Z_932: [144 123 127 160 141 139 120 187 153 173 125 123 128 188  90 161  67 173
 130 122 132 185 144  90 117  61 161 167 108 161  75 148 138 151  43 124
  93 165]
Z_190: [120 109 145 158 145 107 134 183 151 142 130 126 139 176  99 183  83 149
 119 127 119 180 119 107 110  68  81 179 106 143 123 143 115 136  49 114
 144 144]
Z_693: [143 160 134 124 124 106 108 127 153  97 116 115 144 143 123 115 128 119
 132 127 143 152 187 123 114 107 146 146 111 133 118 104  92 133 146 112
 160 118]
Z_643: [135 178 129 105 118 103  95  92 152  42  73  94 170 107 163  81 158  88
 126 136 155 127 171 160  98 155  94 143 119 123 127  95  48 113 209 112
 227  48]
Z_589: [113 152 115 127 123 103 117 117 145  66 106 118 148 142 127 130 117 108
 105 122 133 151 169 154 105 118 127 120 111 148 132 118  75 118 141 112
 148  86]
Z_149: [175 157 136 132 145 106 114 157 172 155 125 115 124 165 119 121 111 157
 124 126 136 166 165 116 124  80 128 136 109 159  83 114 103 154  97 109
 152 131]
q: [111 133 118 104] -> Z_693
q: [120 109 145 158 145 107 134 183 151 142 130 126 139 176  99 183  83 149
 119 127 119 180 119 107 110  68  81 179 106 143 123 143 115 136  49 114
 144 144] -> Z_190
q: [135 178 129 105 118 103  95  92 152  42  73  94 170 107 163  81 158  88
 126 136 155 127 171 160  98 155  94 143 119 123 127  95  48 113 209 112
 227  48] -> Z_643
q: [144 123 127 160 141 139 120 187 153 173 125 123 128 188  90 161  67 173
 130 122 132 185 144  90 117  61 161 167 108 161  75 148 138 151  43 124
  93 165] -> Z_932

Z_235: [ 96  99 118 121 152 118  70  63  33  61 133 133 137]
Z_288: [127 173 142 215 127 156 137 115 126 223  99 155 162]
Z_511: [118 120 120 137 138 133  81 135 107 111 152 125 131]
Z_169: [121 130 109 215 156 137 115 127 119 130 127 130 109]
q: [70 63 33 61] -> Z_235
again Z_511:  -> [120]
q: [215 127 156 137 115] -> Z_288

Z_897: [ 95  70 189  10 197 122 178  72  38 235 206 147 189 180 178 167 222 222
 150 222 151 119 147 165 110 147 146 154 135 192 110  30]
Z_129: [142  94  91  88 158 138 145 121  86 128 169 145 145 129 139 159 153  95
 168 136 104 131 118 164  96 147 154 135 146 141 147  94]
Z_87: [190  37  23  80 195  62 148  83  17  91 218 176 221 213 124 146 188  66
 204 154  48  93 164 160  59 142 219 220 195 195 100  58]
q: [147 154 135 146] -> Z_129
q: [ 95  70 189  10 197 122 178  72  38 235 206 147 189 180 178 167 222 222
 150 222 151 119 147 165 110 147 146 154 135 192 110  30] -> Z_897
howmany Z_897: [189] -> 2

Z_285: [103  48 216  60  56 126 143 153 163 157 176 179  99  84  72 159 191 192
 120 216 189 120  61  78 137  62 215  41 203 152 104]
Z_390: [191  70  68  78 137 146  65  98 211 219 211 183  52 196 184 128 158  72
  72 171 210 118 175 187  84  43  59  82 143 134 174]
Z_382: [187 102  59  80  57  92 145 199 201 191  82 145 116 200 205  54  47 122
 127  81 135 194 105 157  96  58  64 208 216 162 218]
Z_59: [140 182  63 124  72  37  59 154 149 162 149 175 191 141 136 165 167 158
  71  39 144 180 163  49 149 150  69 157 203 170  74]
Z_694: [ 81 132 194 105 157  96  58  64 208 216 162 135 161  38 168  57  60  76
 166 182 157  43  54 170 220  75  76  74 176 200 111]
Z_439: [ 57 166 182  83 148 190 221  83 153 202  46  81 111 218 161 118 220 109
 171  73 201 107  60 101  93 122 180 187  62 197 216]
q: [ 81 135 194 105 157  96  58  64 208 216 162] -> Z_382
howmany Z_59: [149] -> 3

Z_701: [140 136 112 140 191 126 122 138 129 157 136 120 159 136 218 113 135 134
 112 119 105  93 125]
Z_218: [140 136 112 140 191 126 122 112 108 157 136 120 159 127 107 150 141 112
 153 130 199 114 107]
Z_548: [105 129 115 116 127 131  98 109 122 113 127 159 120 141 184  97 135 134
  92 126 114 145 135]
Z_584: [170 111 157 141 158 129  90 113 109 122 124 122  99 140 170  86 161 121
 128 113 146 156 123]
q: [109 122 113] -> Z_548
howmany Z_218: [107] -> 2
q: [140 136 112 140 191 126 122 138 129 157 136 120 159 136 218 113 135 134
 112 119 105  93 125] -> Z_701
q: [170 111 157 141 158 129  90 113 109 122 124 122  99 140 170  86 161 121
 128 113 146 156 123] -> Z_584
howmany Z_218: [112] -> 3

Z_204: [ 45  75 151 230 230  36]
Z_13: [151 233  72  72  72 155]
Z_610: [ 78  34 170 237 127   3]
Z_532: [ 91 196  61 206 165  99]
Z_731: [ 78  34 170 237 164 171]
Z_528: [  4 192 100 162 163  57]
Z_742: [ 91 196  61 153  42 162]
Z_987: [244 137 124 235 190 138]
Z_317: [ 63   8 112 152  63 107]
Z_427: [225  16  13 235 191 163]
Z_636: [209   0  66  89  98 175]
Z_504: [124 137 124 118 135 124]
both Z_528 Z_742:  -> [162]
both Z_427 Z_528:  -> [163]
again Z_504:  -> [124]
howmany Z_13: [72] -> 3
again Z_317:  -> [63]

Z_604: [ 98 104 116 177 122 127  58  28]
Z_193: [172 185 160 157 145 153 182 202]
Z_864: [ 98 104 116 177 122  86  81  51]
Z_775: [171 116 116  49 107 171 181 164]
Z_839: [179 104 111 166 154 155 112 117]
Z_525: [180 105 110 168 154 154 115 117]
Z_523: [171 116 116  49 104 171 100 116]
Z_703: [ 87 164 138  95 115 108 132 138]
Z_845: [168 147 130 172 152 150 165 172]
Z_770: [150  71  84  83 145 133 143 150]
Z_895: [177 108 114 164 150 154 108 120]
q: [104 116 177 122 127  58  28] -> Z_604
both Z_845 Z_193:  -> [172]
both Z_839 Z_523:  -> [104]

